Here is a tiny trained network, its code and every weight. The questions are about switching its units off for an input and a target symbol, where a switched-off unit gives its printed mean instead of its output.

import numpy as np


def w(rows, s, z=0):
    codes = np.array(rows[::2]) - 128.0
    scale = np.full(codes.shape[1], s)
    scale[-1] = z or s
    return codes * scale


def norm(h):
    return h / np.sqrt((h * h).mean(-1, keepdims=True) + 1e-5)


def f(y):
    return np.maximum(y, 0)


def softmax(a):
    e = np.exp(a - a.max(-1, keepdims=True))
    return e / e.sum(-1, keepdims=True)


def log_softmax(a):
    a = a - a.max(-1, keepdims=True)
    return a - np.log(np.exp(a).sum(-1, keepdims=True))


def net(x, mask):
    ids = ['ΓΘΞβζηλμπστω'.index(c) for c in x.split()]
    T = len(ids)
    res = E[ids] + P[:T]
    q, k, v = (norm(res) @ M[0].T for M in (Q, K, V))
    z = softmax(np.where(np.tri(T) > 0, q @ k.T / 4**0.5, -1e9)) @ v
    res = res + np.where(mask[0], z, O[0][:, -1]) @ O[0][:, :-1]
    y = f(norm(res) @ A[0][:, :-1].T + A[0][:, -1])
    res = res + np.where(mask[1:9], y, B[0][:, -1]) @ B[0][:, :-1]
    return log_softmax(norm(res)[-1] @ U[:, :-1].T + U[:, -1])


Q, K, V, O, A, B = {}, {}, {}, {}, {}, {}
E = w([
[97,128,51,114,196,146,122,94,150],'Γ',
[39,68,204,104,125,114,142,126,75],'Θ',
[172,91,163,247,157,99,255,101,194],'Ξ',
[84,107,172,166,130,130,101,69,48],'β',
[18,61,220,119,109,116,108,145,87],'ζ',
[105,136,96,164,229,168,90,75,165],'η',
[32,162,145,197,181,97,99,131,107],'λ',
[59,167,108,118,71,60,161,182,83],'μ',
[83,180,211,151,189,90,124,107,160],'π',
[156,146,123,72,76,93,201,103,120],'σ',
[127,111,148,137,67,134,63,130,193],'τ',
[97,57,88,200,58,162,124,141,134],'ω',
],0.02)
P = w([
[150,121,108,77,155,203,106,164,51],'0',
[156,88,110,115,121,92,115,83,110],'1',
[120,89,95,141,144,32,132,90,138],'2',
[179,195,132,181,101,110,145,143,149],'3',
[101,214,125,202,54,134,179,45,199],'4',
[154,147,98,188,71,5,168,56,201],'5',
],0.015)
Q[0] = w([
[237,154,172,118,205,124,138,229,54],'head 1',
[69,179,106,124,164,98,139,116,100],'head 1',
[97,136,141,143,89,7,119,45,205],'head 1',
[81,201,156,129,79,229,163,101,151],'head 1',
],0.011)
K[0] = w([
[122,100,146,52,133,183,79,102,73],'head 1',
[157,124,171,121,103,101,147,119,159],'head 1',
[179,133,135,199,83,147,165,133,166],'head 1',
[122,60,82,148,147,10,142,94,187],'head 1',
],0.014)
V[0] = w([
[86,133,183,200,214,156,59,133,172],'head 1',
[149,138,146,170,207,117,238,143,87],'head 1',
[102,254,161,57,162,52,94,139,116],'head 1',
[60,116,31,230,68,113,133,183,77],'head 1',
],0.015)
O[0] = w([
[130,103,127,148,211,46,75,145,191,168],'head 1',
[190,151,91,143,181,25,225,200,60,2],'head 1',
[33,188,164,20,155,72,134,21,106,104],'head 1',
[102,168,64,210,121,178,55,179,6,145],'head 1',
],0.016,0.013)
A[0] = w([
[170,110,116,157,154,124,174,164,93,53],'neuron 1',
[112,126,93,176,124,99,180,97,181,152],'neuron 2',
[150,122,106,154,56,184,118,167,197,141],'neuron 3',
[157,119,133,126,110,146,175,142,123,8],'neuron 4',
[170,92,100,196,74,114,191,151,175,42],'neuron 5',
[96,160,144,45,122,110,135,57,153,90],'neuron 6',
[184,205,172,71,140,126,254,78,131,57],'neuron 7',
[100,170,163,24,50,195,87,48,226,115],'neuron 8',
],0.022,0.014)
B[0] = w([
[124,119,133,122,85,80,144,58,147,139],'neuron 1',
[176,112,221,120,162,139,167,109,88,146],'neuron 2',
[80,157,136,180,129,76,172,160,164,197],'neuron 3',
[77,46,134,183,182,110,115,77,113,129],'neuron 4',
[40,180,158,163,148,42,142,60,145,141],'neuron 5',
[98,152,117,183,129,126,166,148,215,159],'neuron 6',
[93,42,73,201,138,166,214,94,83,150],'neuron 7',
[154,86,122,164,2,33,42,100,160,253],'neuron 8',
],0.02,0.039)
U = w([
[62,89,192,145,163,166,98,120,100,95],'Γ',
[201,129,187,117,166,154,122,159,133,191],'Θ',
[196,137,67,92,114,63,170,219,120,115],'Ξ',
[110,234,131,91,115,168,119,76,91,184],'β',
[134,112,101,150,81,215,196,44,135,82],'ζ',
[158,174,134,109,74,118,68,78,165,157],'η',
[170,147,44,103,149,124,123,103,132,134],'λ',
[74,150,88,133,188,68,68,116,99,33],'μ',
[139,123,216,74,96,135,168,139,84,162],'π',
[142,102,136,184,146,120,90,44,56,6],'σ',
[8,198,154,86,160,152,172,104,216,142],'τ',
[89,156,107,181,147,188,133,200,163,117],'ω',
],0.013,0.011)

Each question gives the input, a string of symbols that net reads in full, and the target symbol t.
The units are the heads (4 rows each of Q, K, V and O) and the neurons (one row each of A and B). Each row of codes is followed by its name. A weight is (code - 128) times the scale printed after its matrix; where a second scale follows, it is the last column's (O, A, B and U).
mask holds one flag per unit, heads first, then neurons. A switched-off unit (its flag False) gives its mean, the last column of its rows in O or B, instead of its output. The means were averaged over made-up inputs and are rounded, as every weight is.
A unit's drop is (log p(t) with every unit on - log p(t) with that unit switched off) / (log p(t) with every unit on - log p(t) with every unit switched off).
The circuit of an input: a set's keep is (log p(t) with only the set's units on - log p(t) with every unit switched off) / (log p(t) with every unit on - log p(t) with every unit switched off). Starting from all 9 units, units are removed one at a time, each time the one whose removal leaves the highest keep (on an exact tie, the one counted first), for as long as the keep stays at least 0.8.
units of the circuit, in order: the units of the circuit, biggest drop first
top k neurons: the k neurons with the biggest drops, biggest first
drop when u is switched off: that unit's drop, to one decimal
input τ ω τ π, target ω: units of the circuit, in order => head 1; neuron 8
input μ Θ Ξ τ λ β, target τ: units of the circuit, in order => head 1; neuron 8; neuron 5
input Θ τ π σ π β, target ζ: units of the circuit, in order => head 1; neuron 7
input Θ Θ Γ Θ λ, target μ: units of the circuit, in order => head 1; neuron 8; neuron 3
input μ β Θ, target β: units of the circuit, in order => head 1; neuron 8
input β Θ Θ ζ, target Γ: top 4 neurons => neuron 8; neuron 3; neuron 6; neuron 5
input ζ η Γ, target Θ: top 3 neurons => neuron 8; neuron 2; neuron 3
input τ β Γ Θ Θ, target π: top 4 neurons => neuron 8; neuron 3; neuron 6; neuron 2
input Ξ Θ λ τ σ σ, target τ: units of the circuit, in order => head 1; neuron 5; neuron 8
input Γ ζ Θ μ, target β: units of the circuit, in order => head 1; neuron 8; neuron 3
input π μ Θ Θ Θ η, target Θ: top 2 neurons => neuron 8; neuron 2
input Γ τ π μ Θ, target τ: top 2 neurons => neuron 8; neuron 6
input τ π Θ η, target τ: top neuron => neuron 8
input Γ β β, target σ: top 2 neurons => neuron 8; neuron 3
input τ τ ζ π λ, target τ: top 2 neurons => neuron 8; neuron 6
input τ Θ η Θ, target Θ: top 2 neurons => neuron 8; neuron 3
input Ξ μ Θ τ λ τ, target τ: top 2 neurons => neuron 5; neuron 8
input σ π Γ β, target τ: top 2 neurons => neuron 8; neuron 6
input λ ζ σ π Γ, target ζ: top 2 neurons => neuron 7; neuron 3
input λ π π η Γ β, target Θ: drop when neuron 7 is switched off => 0.1
input π σ λ, target ζ: drop when neuron 7 is switched off => 0.4
input μ σ σ λ, target ζ: drop when neuron 7 is switched off => 0.2
